Here is a tiny trained network, its code and every weight. The questions are about switching its units off for an input and a class, where a switched-off unit gives its printed mean instead of its output.

import numpy as np


def w(rows, s, z=0):
    codes = np.array(rows[::2]) - 128.0
    scale = np.full(codes.shape[1], s)
    scale[-1] = z or s
    return codes * scale


def norm(h):
    return h / np.sqrt((h * h).mean(-1, keepdims=True) + 1e-5)


def f(y):
    return np.maximum(y, 0)


def log_softmax(a):
    a = a - a.max(-1, keepdims=True)
    return a - np.log(np.exp(a).sum(-1, keepdims=True))


def net(x, mask):
    res = np.array(x, float).reshape(1, 8) / 4 @ E
    u = 0
    for l in range(3):
        y = f(norm(res) @ A[l][:, :-1].T + A[l][:, -1])
        res = res + np.where(mask[u : u + 5], y, B[l][:, -1]) @ B[l][:, :-1]
        u += 5
    return log_softmax(norm(res)[-1] @ U[:, :-1].T + U[:, -1])


A, B = {}, {}
E = w([
[121,130,131,124,127,130,127,134,140,131,144,140],'x0',
[134,134,137,115,137,138,139,138,122,124,124,136],'x1',
[108,108,70,79,225,158,1,133,189,144,57,112],'x2',
[93,125,120,178,93,95,193,157,212,160,33,204],'x3',
[224,101,115,148,88,48,63,188,91,44,150,193],'x4',
[113,131,130,133,134,121,125,130,122,130,128,128],'x5',
[121,128,145,133,111,128,117,139,148,119,127,122],'x6',
[130,142,136,136,125,127,120,119,124,123,114,126],'x7',
],0.0074)
A[0] = w([
[152,145,142,209,26,71,197,153,42,70,204,167,107],'L0N1',
[97,128,77,181,102,114,183,160,180,141,45,210,194],'L0N2',
[75,129,159,110,182,133,85,59,194,189,104,87,94],'L0N3',
[91,143,252,174,32,155,247,80,94,139,203,69,201],'L0N4',
[23,139,140,83,149,177,125,95,60,121,184,88,249],'L0N5',
],0.0049,0.002)
B[0] = w([
[185,152,166,174,162,168,121,148,164,254,149,90,244],'L0N1',
[171,111,144,141,177,53,158,61,200,91,103,129,215],'L0N2',
[161,178,134,93,168,204,172,199,113,191,125,128,189],'L0N3',
[44,118,70,110,125,148,121,78,40,56,130,152,254],'L0N4',
[179,73,72,139,78,169,167,114,135,30,93,89,206],'L0N5',
],0.0088,0.008)
A[1] = w([
[143,63,93,99,127,63,16,164,133,44,101,211,5],'L1N1',
[181,87,129,149,97,180,57,99,108,82,224,124,156],'L1N2',
[2,146,55,157,142,126,236,46,116,111,120,126,106],'L1N3',
[149,178,151,166,95,20,172,218,76,142,121,138,23],'L1N4',
[149,148,162,69,98,114,5,176,39,188,152,126,66],'L1N5',
],0.0065,0.002)
B[1] = w([
[57,163,41,65,120,108,35,52,81,188,99,151,199],'L1N1',
[58,189,123,188,164,125,120,141,118,124,136,140,236],'L1N2',
[190,131,242,75,84,117,127,99,183,49,149,125,255],'L1N3',
[203,57,124,157,128,124,81,103,108,117,142,185,166],'L1N4',
[49,255,94,102,125,92,162,198,101,150,189,58,183],'L1N5',
],0.009,0.007)
A[2] = w([
[116,112,104,73,254,154,141,169,185,114,68,89,143],'L2N1',
[122,162,130,20,76,211,61,150,45,141,140,60,105],'L2N2',
[157,82,169,202,118,118,169,118,118,187,151,187,3],'L2N3',
[44,170,96,129,188,63,97,211,31,127,208,145,62],'L2N4',
[84,163,74,71,134,58,50,121,104,176,70,153,118],'L2N5',
],0.008,0.0036)
B[2] = w([
[120,195,149,187,102,174,62,137,153,193,106,121,238],'L2N1',
[69,8,52,145,173,85,165,224,114,129,148,134,255],'L2N2',
[146,57,77,151,141,82,73,208,159,112,98,119,175],'L2N3',
[176,201,164,85,74,106,167,150,144,199,121,106,236],'L2N4',
[123,61,151,49,128,116,114,28,91,54,113,179,230],'L2N5',
],0.011,0.008)
U = w([
[72,77,128,129,107,176,194,114,41,38,182,92,121],'0',
[158,212,139,175,89,126,158,181,48,192,201,105,134],'1',
[156,119,220,116,93,110,205,51,188,46,115,130,99],'2',
[196,72,137,213,121,38,101,148,141,125,130,162,208],'3',
[65,87,62,135,175,191,125,224,149,157,98,87,111],'4',
[72,138,68,22,128,55,85,147,82,166,122,118,3],'5',
[126,199,192,140,125,186,94,110,200,179,47,109,200],'6',
[131,94,118,94,138,117,69,10,124,106,59,219,125],'7',
],0.014,0.00078)

Each question gives the input, the list of numbers given to net, and the class t.
The units are the neurons (one row each of A and B). Each row of codes is followed by its name. A weight is (code - 128) times the scale printed after its matrix; where a second scale follows, it is the last column's (A, B and U).
mask holds one flag per neuron, layer by layer. A switched-off neuron (its flag False) gives its mean, the last column of its row in B, instead of its output. The means were averaged over made-up inputs and are rounded, as every weight is.
A unit's drop is (log p(t) with every unit on - log p(t) with that unit switched off) / (log p(t) with every unit on - log p(t) with every unit switched off).
The circuit of an input: a set's keep is (log p(t) with only the set's units on - log p(t) with every unit switched off) / (log p(t) with every unit on - log p(t) with every unit switched off). Starting from the 12 units with the biggest drops (on a tie, the unit counted first), units are removed one at a time, each time the one whose removal leaves the highest keep (on an exact tie, the one counted first), for as long as the keep stays at least 0.8.
circuit, biggest first: the units of the circuit, biggest drop first
k most important neurons: the k neurons with the biggest drops, biggest first
top k neurons in layer l: the k neurons of layer l with the biggest drops, biggest first
drop when u is switched off: that unit's drop, to one decimal
input [3,-1,3,1,-4,5,-7,5], class 6: circuit, biggest first => L2N1
input [4,-6,-5,-8,1,-6,4,-5], class 1: 2 most important neurons => L0N1, L1N2
input [-5,7,8,8,1,-3,6,-3], class 7: 4 most important neurons => L0N1, L2N5, L1N1, L2N4
input [1,0,1,4,-1,-7,-5,2], class 6: 4 most important neurons => L0N4, L2N1, L2N5, L2N2
input [7,-2,5,7,0,5,4,-8], class 6: top 2 neurons in layer 2 => L2N1, L2N2
input [6,0,4,4,2,7,0,-7], class 7: 2 most important neurons => L0N1, L2N5
input [0,-2,0,3,0,-2,2,-5], class 2: 2 most important neurons => L0N1, L2N2
input [-5,-7,-2,0,5,-6,-3,8], class 1: top 2 neurons in layer 1 => L1N5, L1N3
input [4,-2,2,8,3,-6,3,0], class 7: 2 most important neurons => L0N1, L1N1
input [-8,4,2,2,0,-4,-7,-2], class 6: 2 most important neurons => L0N4, L1N1
input [7,4,-5,-8,2,-7,5,-8], class 1: 2 most important neurons => L2N4, L1N2
input [0,1,0,6,-7,2,-6,-1], class 2: 2 most important neurons => L1N3, L0N1
input [-5,4,8,1,-5,-3,7,-6], class 6: 4 most important neurons => L2N1, L0N4, L1N1, L1N5
input [-2,-5,-8,5,1,-1,7,1], class 3: circuit, biggest first => L2N3
input [5,-5,0,-4,-1,0,-4,-4], class 0: 2 most important neurons => L0N5, L0N1
input [-2,0,-4,1,-1,3,-4,3], class 2: 2 most important neurons => L0N4, L1N3
input [8,-8,0,-5,-7,-7,-4,-5], class 0: 3 most important neurons => L0N1, L1N3, L0N5
input [-5,-6,6,-3,0,-6,-5,1], class 4: 3 most important neurons => L0N3, L2N2, L0N4
input [-2,1,6,-7,-2,4,-6,5], class 4: 2 most important neurons => L2N2, L0N5
input [6,2,4,8,3,0,4,-2], class 7: top neuron in layer 0 => L0N1
input [3,4,2,5,1,5,2,6], class 7: top 2 neurons in layer 2 => L2N4, L2N5
input [-5,1,0,-1,-7,3,-4,-5], class 0: top 3 neurons in layer 0 => L0N1, L0N5, L0N2
input [8,-1,0,7,-8,2,0,-1], class 2: top 2 neurons in layer 0 => L0N1, L0N2
input [-4,-6,7,1,-2,6,-6,0], class 6: top 2 neurons in layer 0 => L0N4, L0N3
input [3,-1,-2,6,-8,8,8,-2], class 2: drop when L1N3 is switched off => 0.4
input [-4,-1,-2,6,-7,-7,1,-2], class 2: drop when L1N3 is switched off => 0.3
input [-4,-1,6,8,2,-3,6,-7], class 7: circuit, biggest first => L2N5
input [3,-4,0,-5,6,3,1,7], class 1: drop when L0N4 is switched off => 0.2
input [1,-2,-3,-4,3,-7,-5,-1], class 1: drop when L2N5 is switched off => 0.0
